Below is a small trained network, with its code and all its weights. Each question gives an input and a class and asks what happens when units are switched off, that is, made to give their printed mean instead of their output.

import numpy as np


def w(rows, s, z=0):
    codes = np.array(rows[::2]) - 128.0
    scale = np.full(codes.shape[1], s)
    scale[-1] = z or s
    return codes * scale


def f(y):
    return np.maximum(y, 0)


def log_softmax(a):
    a = a - a.max(-1, keepdims=True)
    return a - np.log(np.exp(a).sum(-1, keepdims=True))


def net(x, mask):
    res = np.array(x, float).reshape(1, 5) / 4 @ E
    y = f(res @ A[0][:, :-1].T + A[0][:, -1])
    res = res + np.where(mask, y, B[0][:, -1]) @ B[0][:, :-1]
    return log_softmax(res[-1] @ U[:, :-1].T + U[:, -1])


A, B = {}, {}
E = w([
[23,178,200,155,123,56,140,148,35,174],'x0',
[177,66,90,120,187,2,231,184,57,214],'x1',
[131,200,63,3,25,56,163,90,209,77],'x2',
[188,114,61,113,135,242,148,116,27,255],'x3',
[110,168,132,172,103,67,125,183,171,106],'x4',
],0.0063)
A[0] = w([
[54,142,222,143,188,160,50,108,34,192,159],'N0',
[105,156,179,127,87,61,148,143,113,183,170],'N1',
[19,102,214,143,133,84,114,142,99,134,172],'N2',
[67,173,115,130,120,181,47,67,189,81,223],'N3',
[139,66,140,151,184,119,154,151,27,219,185],'N4',
[198,131,124,122,179,92,254,171,145,168,193],'N5',
[181,142,19,42,122,155,136,111,148,189,253],'N6',
],0.0069,0.0042)
B[0] = w([
[102,219,183,225,101,102,135,26,173,53,221],'N0',
[67,119,81,173,253,90,204,142,116,94,184],'N1',
[83,184,168,162,158,106,148,184,181,32,201],'N2',
[20,161,189,161,84,145,136,27,202,119,252],'N3',
[144,160,126,237,162,153,185,86,88,97,249],'N4',
[75,101,24,97,166,112,171,95,88,129,224],'N5',
[33,86,96,175,101,43,112,56,80,204,254],'N6',
],0.0072,0.0087)
U = w([
[213,119,215,112,82,142,120,144,141,156,19],'0',
[197,65,190,129,160,181,58,134,163,117,72],'1',
[181,62,56,135,198,157,173,157,64,186,117],'2',
[185,177,184,35,109,169,99,191,63,95,4],'3',
[115,69,62,50,117,102,127,116,115,157,199],'4',
[118,182,218,165,88,124,142,72,176,74,200],'5',
[91,164,151,129,188,106,186,253,141,86,112],'6',
],0.0073,0.003)

Each question gives the input, the list of numbers given to net, and the class t.
The units are the neurons (one row each of A and B). Each row of codes is followed by its name. A weight is (code - 128) times the scale printed after its matrix; where a second scale follows, it is the last column's (A, B and U).
mask holds one flag per neuron, in row order. A switched-off neuron (its flag False) gives its mean, the last column of its row in B, instead of its output. The means were averaged over made-up inputs and are rounded, as every weight is.
A unit's drop is (log p(t) with every unit on - log p(t) with that unit switched off) / (log p(t) with every unit on - log p(t) with every unit switched off).
The circuit of an input: a set's keep is (log p(t) with only the set's units on - log p(t) with every unit switched off) / (log p(t) with every unit on - log p(t) with every unit switched off). Starting from all 7 units, units are removed one at a time, each time the one whose removal leaves the highest keep (on an exact tie, the one counted first), for as long as the keep stays at least 0.8.
units of the circuit, in order: the units of the circuit, biggest drop first
most important unit: the unit with the biggest drop
top k neurons: the k neurons with the biggest drops, biggest first
drop of u: that unit's drop, to one decimal
input [6,-1,2,-6,5], class 6: units of the circuit, in order -> N1, N0
input [-5,0,-2,-1,0], class 2: most important unit -> N0
input [-6,4,-4,-2,7], class 2: units of the circuit, in order -> N3, N0
input [-6,-5,4,5,-3], class 4: top 2 neurons -> N0, N6
input [3,-5,8,7,-1], class 4: top 3 neurons -> N0, N6, N4
input [-6,3,-1,-7,7], class 6: units of the circuit, in order -> N0, N3
input [3,0,4,-8,-4], class 6: units of the circuit, in order -> N0, N1
input [-1,-1,6,0,-8], class 4: units of the circuit, in order -> N0, N4
input [1,1,4,0,2], class 4: top 4 neurons -> N0, N4, N2, N3
input [0,0,5,6,5], class 4: top 2 neurons -> N4, N6
input [-3,7,1,-6,-7], class 2: top 2 neurons -> N3, N0
input [-8,5,0,-3,-4], class 2: top 2 neurons -> N3, N0
input [-1,1,1,-2,-7], class 4: top 2 neurons -> N0, N4
input [3,-1,-6,8,-8], class 5: units of the circuit, in order -> N0
input [5,4,2,-4,-4], class 6: drop of N2 -> 0.1
input [-7,3,7,1,8], class 4: drop of N6 -> 0.0
input [-4,6,8,1,8], class 4: drop of N4 -> 0.1
input [-7,-6,2,6,-7], class 4: drop of N2 -> 0.3
